m = 5519,5244,4769,3620,7292,8672,3951,2547,4524,3198,7822,3621,7577,4243,5324,6563
Which number is the 2nd entry from the left?
Answer: 5244
Which number is the third entry from the left?
Answer: 4769
The second-last entry -> 5324
The 2nd largest entry is 7822
Which number is the first entry?
Answer: 5519
The entry just right of the largest entry: 3951
Which number is the last entry?
Answer: 6563

Questions about the matrix below. Counting starts at 1.
1) Which number is the entry directly below 195?
2) Which number is the entry directly below 66?
3) Which number is the bottom-right entry?
4) Which number is the entry at row 1, column 2?
5) Which number is the entry at row 2, column 1?
6) Which number is the entry in row 1 and column 1?
7) Which number is the entry just left of the smallest entry?
8) Which number is the entry directly below 219?
[[155  25 147 159 135 108 124  61  85  62 213 107  25 142  52 120]
 [154  27 147 157 137 104 124  62  83  66 209 106  29 141  54 127]
 [150  32 145 156 139 103 121  64  34  72 201 104  32 139  56 127]
 [150  34 144 154 141 109 122  65  62  74 195 104  35 137  57 121]
 [156  22 148 164 133 105 126  61  81  58 219 109  24 144  52  92]
 [152  29 146 154 135 103 122  63  58  69 204 105  30 140  55 120]]
1) 219
2) 72
3) 120
4) 25
5) 154
6) 155
7) 156
8) 204

Read these off the array that follows. Indices start at 1.
1) Which number is the entry at row 3, column 2?
2) Which number is the entry in row 2 and column 2?
3) Which number is the entry directly above 3?
4) Which number is the entry at row 3, column 3?
5) Which number is the entry in row 2 and column 3?
6) Which number is the entry at row 3, column 1?
7) Which number is the top-left entry?
8) Which number is the entry in the bottom-left corner?
0,-6,0,-8,-1,-12,-16,-3,-4,-25,19
23,7,31,-12,7,-25,-49,-8,-15,-28,9
-15,18,23,44,11,-28,3,10,0,-13,-12
24,2,5,-3,-5,-7,12,17,-7,-9,20
1) 18
2) 7
3) -49
4) 23
5) 31
6) -15
7) 0
8) 24

M =
array([[ 1.42,  0.27,  1.89,  2.12, -0.46,  1.95,  0.83, -0.33,  0.72,
         1.32, -0.77,  0.95, -0.48,  1.95, -0.10, -0.02],
       [ 1.98,  0.33,  2.49,  2.70, -0.49,  2.25,  1.15, -0.41,  1.00,
         2.02, -0.93,  1.42, -0.63,  2.45,  0.00,  0.04],
       [ 1.88,  0.13,  2.39,  2.46, -0.54,  1.64,  1.19, -0.19,  1.23,
         2.23, -0.64,  1.46, -0.58,  2.21,  0.29, -0.11],
       [-0.75,  0.87, -1.33, -1.57,  1.75, -1.20,  0.05,  1.61,  0.18,
        -0.73,  2.16, -0.16,  1.83, -1.33,  1.24,  1.21],
       [ 1.93,  0.36,  2.44,  2.64, -0.44,  2.24,  1.14, -0.36,  0.99,
         1.96, -0.87,  1.39, -0.58,  2.40,  0.01,  0.07]])
Give the entry just right of the smallest entry.
Answer: 1.75
The entry just left of 2.70 is 2.49
Give the entry just left of 0.72.
Answer: -0.33
The entry just right of 0.05: 1.61
Give the entry just right of -0.73.
Answer: 2.16
Give the entry just left of 2.40.
Answer: -0.58
The entry just right of the largest entry -> -0.49
The entry just right of 0.87: -1.33
The entry just right of 0.36 is 2.44
The minimum -> -1.57
The entry just right of 2.25: 1.15
The entry just left of -0.54 is 2.46
Give the entry just left of 1.64.
Answer: -0.54
